Here is a tiny trained network, its code and every weight. The questions are about switching its units off for an input and a class, where a switched-off unit gives its printed mean instead of its output.

import numpy as np


def w(rows, s, z=0):
    codes = np.array(rows[::2]) - 128.0
    scale = np.full(codes.shape[1], s)
    scale[-1] = z or s
    return codes * scale


def norm(h):
    return h / np.sqrt((h * h).mean(-1, keepdims=True) + 1e-5)


def f(y):
    return np.maximum(y, 0)


def log_softmax(a):
    a = a - a.max(-1, keepdims=True)
    return a - np.log(np.exp(a).sum(-1, keepdims=True))


def net(x, mask):
    res = np.array(x, float).reshape(1, 7) / 4 @ E
    u = 0
    for l in range(2):
        y = f(norm(res) @ A[l][:, :-1].T + A[l][:, -1])
        res = res + np.where(mask[u : u + 11], y, B[l][:, -1]) @ B[l][:, :-1]
        u += 11
    return log_softmax(norm(res)[-1] @ U[:, :-1].T + U[:, -1])


A, B = {}, {}
E = w([
[110,183,181,179,98],'x0',
[41,124,136,155,94],'x1',
[139,133,127,92,170],'x2',
[158,149,103,137,2],'x3',
[69,198,124,26,126],'x4',
[176,158,128,137,158],'x5',
[148,174,19,110,149],'x6',
],0.0055)
A[0] = w([
[156,44,101,175,182,17],'L0N1',
[67,157,184,210,90,51],'L0N2',
[135,196,113,102,177,46],'L0N3',
[149,47,91,189,176,8],'L0N4',
[199,149,18,132,149,113],'L0N5',
[68,163,200,141,201,41],'L0N6',
[182,190,97,62,218,1],'L0N7',
[194,178,153,190,59,23],'L0N8',
[67,189,2,91,84,6],'L0N9',
[133,74,88,190,186,49],'L0N10',
[172,174,99,70,204,18],'L0N11',
],0.006,0.0045)
B[0] = w([
[79,43,62,174,147,186],'L0N1',
[124,86,167,22,118,211],'L0N2',
[153,57,126,56,118,158],'L0N3',
[120,49,94,200,183,178],'L0N4',
[39,135,221,118,126,250],'L0N5',
[93,220,142,167,189,199],'L0N6',
[192,140,136,15,194,187],'L0N7',
[233,136,143,125,95,185],'L0N8',
[62,182,2,157,87,211],'L0N9',
[127,105,107,181,194,184],'L0N10',
[185,171,152,42,161,177],'L0N11',
],0.0056,0.0024)
A[1] = w([
[26,118,128,124,184,174],'L1N1',
[161,56,143,23,147,80],'L1N2',
[143,55,96,183,182,33],'L1N3',
[206,162,145,197,73,12],'L1N4',
[61,195,3,100,61,16],'L1N5',
[136,87,103,203,202,58],'L1N6',
[73,176,183,145,176,23],'L1N7',
[61,105,249,115,94,81],'L1N8',
[157,150,122,57,164,3],'L1N9',
[138,92,69,200,37,69],'L1N10',
[85,170,173,148,157,1],'L1N11',
],0.0064,0.0035)
B[1] = w([
[244,196,146,176,105,253],'L1N1',
[116,62,90,79,155,193],'L1N2',
[100,34,66,190,166,189],'L1N3',
[232,173,160,87,89,166],'L1N4',
[83,156,3,225,111,224],'L1N5',
[164,107,101,207,183,196],'L1N6',
[60,198,205,131,183,166],'L1N7',
[32,43,102,139,61,223],'L1N8',
[115,123,108,29,159,158],'L1N9',
[163,178,160,70,199,195],'L1N10',
[86,158,176,118,156,146],'L1N11',
],0.0057,0.0037)
U = w([
[163,53,90,210,190,187],'0',
[89,212,8,140,80,195],'1',
[243,165,158,139,51,184],'2',
[117,61,112,74,122,24],'3',
[54,186,211,137,142,107],'4',
[161,180,98,23,198,184],'5',
[80,73,176,152,18,103],'6',
[149,171,170,161,196,2],'7',
],0.017,0.0029)

Each question gives the input, the list of numbers given to net, and the class t.
The units are the neurons (one row each of A and B). Each row of codes is followed by its name. A weight is (code - 128) times the scale printed after its matrix; where a second scale follows, it is the last column's (A, B and U).
mask holds one flag per neuron, layer by layer. A switched-off neuron (its flag False) gives its mean, the last column of its row in B, instead of its output. The means were averaged over made-up inputs and are rounded, as every weight is.
A unit's drop is (log p(t) with every unit on - log p(t) with that unit switched off) / (log p(t) with every unit on - log p(t) with every unit switched off).
The circuit of an input: a set's keep is (log p(t) with only the set's units on - log p(t) with every unit switched off) / (log p(t) with every unit on - log p(t) with every unit switched off). Starting from the 12 units with the biggest drops (on a tie, the unit counted first), units are removed one at a time, each time the one whose removal leaves the highest keep (on an exact tie, the one counted first), for as long as the keep stays at least 0.8.
units of the circuit, in order: the units of the circuit, biggest drop first
most important unit: the unit with the biggest drop
k most important neurons: the k neurons with the biggest drops, biggest first
k most important neurons of layer l: the k neurons of layer l with the biggest drops, biggest first
drop when u is switched off: that unit's drop, to one decimal
input [-5,2,0,-1,-1,2,-8], class 6: most important unit => L1N8
input [6,1,-8,7,-4,0,8], class 2: 4 most important neurons => (L0N8, L1N4, L1N10, L1N8)
input [7,-6,-3,2,-4,-5,8], class 2: units of the circuit, in order => (L0N8, L1N4)
input [-7,6,6,-3,3,-4,4], class 1: units of the circuit, in order => (L0N9, L1N5)
input [1,1,7,-2,-2,-5,6], class 5: units of the circuit, in order => (L0N7, L0N11)
input [6,4,-6,1,-2,6,0], class 2: 3 most important neurons => (L0N8, L1N4, L0N5)
input [-8,-1,-5,8,-5,-5,-1], class 2: 2 most important neurons of layer 1 => (L1N10, L1N8)
input [0,0,7,0,-1,-3,-7], class 6: 2 most important neurons of layer 1 => (L1N8, L1N10)
input [2,-1,1,4,-7,1,5], class 2: 2 most important neurons => (L1N4, L0N8)
input [-8,8,4,8,0,-8,-2], class 1: 2 most important neurons of layer 1 => (L1N5, L1N10)
input [2,-2,6,5,6,-2,-5], class 6: drop when L1N8 is switched off => 0.3
input [1,1,-7,-4,0,4,-1], class 4: drop when L0N5 is switched off => -0.1
